Here is a tiny trained network, its code and every weight. The questions are about switching its units off for an input and a class, where a switched-off unit gives its printed mean instead of its output.

import numpy as np


def w(rows, s, z=0):
    codes = np.array(rows[::2]) - 128.0
    scale = np.full(codes.shape[1], s)
    scale[-1] = z or s
    return codes * scale


def norm(h):
    return h / np.sqrt((h * h).mean(-1, keepdims=True) + 1e-5)


def f(y):
    return y / 2 * (1 + np.tanh(0.7978845608 * (y + 0.044715 * y**3)))


def log_softmax(a):
    a = a - a.max(-1, keepdims=True)
    return a - np.log(np.exp(a).sum(-1, keepdims=True))


def net(x, mask):
    res = np.array(x, float).reshape(1, 2) / 4 @ E
    u = 0
    for l in range(3):
        y = f(norm(res) @ A[l][:, :-1].T + A[l][:, -1])
        res = res + np.where(mask[u : u + 6], y, B[l][:, -1]) @ B[l][:, :-1]
        u += 6
    return log_softmax(norm(res)[-1] @ U[:, :-1].T + U[:, -1])


A, B = {}, {}
E = w([
[111,133,215,117,101,62,130,99],'x0',
[122,131,161,70,159,182,82,8],'x1',
],0.015)
A[0] = w([
[126,146,109,82,177,247,123,101,82],'L0N0',
[110,112,169,160,109,104,133,124,2],'L0N1',
[125,154,135,148,87,82,156,168,134],'L0N2',
[143,153,123,112,107,124,127,126,114],'L0N3',
[123,129,227,120,100,60,151,110,9],'L0N4',
[96,134,134,109,96,104,131,128,22],'L0N5',
],0.015,0.008)
B[0] = w([
[173,91,91,58,206,198,57,95,247],'L0N0',
[141,116,122,86,228,148,166,141,136],'L0N1',
[203,85,136,153,177,164,145,135,216],'L0N2',
[99,122,99,129,158,116,107,150,124],'L0N3',
[103,213,136,10,146,91,159,171,207],'L0N4',
[150,129,120,110,148,148,155,136,125],'L0N5',
],0.013,0.012)
A[1] = w([
[129,113,109,116,123,91,119,143,54],'L1N0',
[124,126,167,156,64,50,141,140,119],'L1N1',
[137,90,148,139,139,161,125,107,166],'L1N2',
[59,154,126,115,101,97,125,123,97],'L1N3',
[127,144,134,124,128,97,139,151,3],'L1N4',
[135,109,121,252,128,144,137,149,129],'L1N5',
],0.024,0.0053)
B[1] = w([
[135,124,122,108,128,140,158,120,124],'L1N0',
[19,193,124,76,185,172,125,107,145],'L1N1',
[117,100,95,153,128,155,135,83,209],'L1N2',
[135,79,99,254,49,106,86,107,157],'L1N3',
[109,131,126,129,184,185,120,146,149],'L1N4',
[145,54,106,202,73,95,128,115,254],'L1N5',
],0.014,0.011)
A[2] = w([
[116,123,67,106,139,186,88,121,33],'L2N0',
[78,146,91,142,48,119,81,112,30],'L2N1',
[52,137,150,164,161,130,115,151,73],'L2N2',
[62,214,165,102,61,35,128,106,60],'L2N3',
[138,129,96,128,132,255,72,80,2],'L2N4',
[152,163,167,90,163,147,144,89,62],'L2N5',
],0.0099,0.0043)
B[2] = w([
[108,149,193,76,163,170,118,43,194],'L2N0',
[78,233,196,3,202,46,137,156,130],'L2N1',
[94,87,179,134,188,41,50,164,115],'L2N2',
[179,61,113,254,11,142,83,107,189],'L2N3',
[118,98,119,83,169,171,95,83,255],'L2N4',
[117,120,70,148,173,108,168,231,175],'L2N5',
],0.0076)
U = w([
[20,118,117,149,129,111,130,124,70],'0',
[166,61,88,186,87,134,159,145,191],'1',
[89,170,115,144,112,149,133,147,2],'2',
[127,102,99,78,162,204,98,80,190],'3',
[101,152,159,104,3,75,91,110,168],'4',
[108,141,110,124,108,129,132,141,27],'5',
[146,154,158,60,177,97,181,195,165],'6',
],0.025,0.0082)

Each question gives the input, the list of numbers given to net, and the class t.
The units are the neurons (one row each of A and B). Each row of codes is followed by its name. A weight is (code - 128) times the scale printed after its matrix; where a second scale follows, it is the last column's (A, B and U).
mask holds one flag per neuron, layer by layer. A switched-off neuron (its flag False) gives its mean, the last column of its row in B, instead of its output. The means were averaged over made-up inputs and are rounded, as every weight is.
A unit's drop is (log p(t) with every unit on - log p(t) with that unit switched off) / (log p(t) with every unit on - log p(t) with every unit switched off).
most important unit: the unit with the biggest drop
k most important neurons: the k neurons with the biggest drops, biggest first
top k neurons in layer l: the k neurons of layer l with the biggest drops, biggest first
drop when u is switched off: that unit's drop, to one decimal
input [3,-3], class 6: most important unit : L0N4
input [2,-3], class 6: 2 most important neurons : (L0N4 L1N5)
input [8,1], class 4: top 3 neurons in layer 0 : (L0N0 L0N4 L0N2)
input [1,-2], class 1: 2 most important neurons : (L0N2 L0N0)
input [-5,-2], class 1: 2 most important neurons : (L0N0 L0N4)
input [7,8], class 4: top 2 neurons in layer 0 : (L0N2 L0N0)
input [-2,-2], class 1: 2 most important neurons : (L0N0 L0N4)
input [2,1], class 4: 3 most important neurons : (L0N0 L1N3 L0N2)
input [5,2], class 4: 2 most important neurons : (L1N3 L0N0)
input [7,2], class 4: 2 most important neurons : (L1N3 L0N0)
input [5,5], class 4: drop when L0N0 is switched off : 0.1
input [3,0], class 6: drop when L0N1 is switched off : 0.0
input [4,4], class 4: drop when L0N0 is switched off : 0.1
input [4,2], class 4: drop when L1N3 is switched off : 0.1
input [3,-4], class 6: most important neuron : (L0N4)
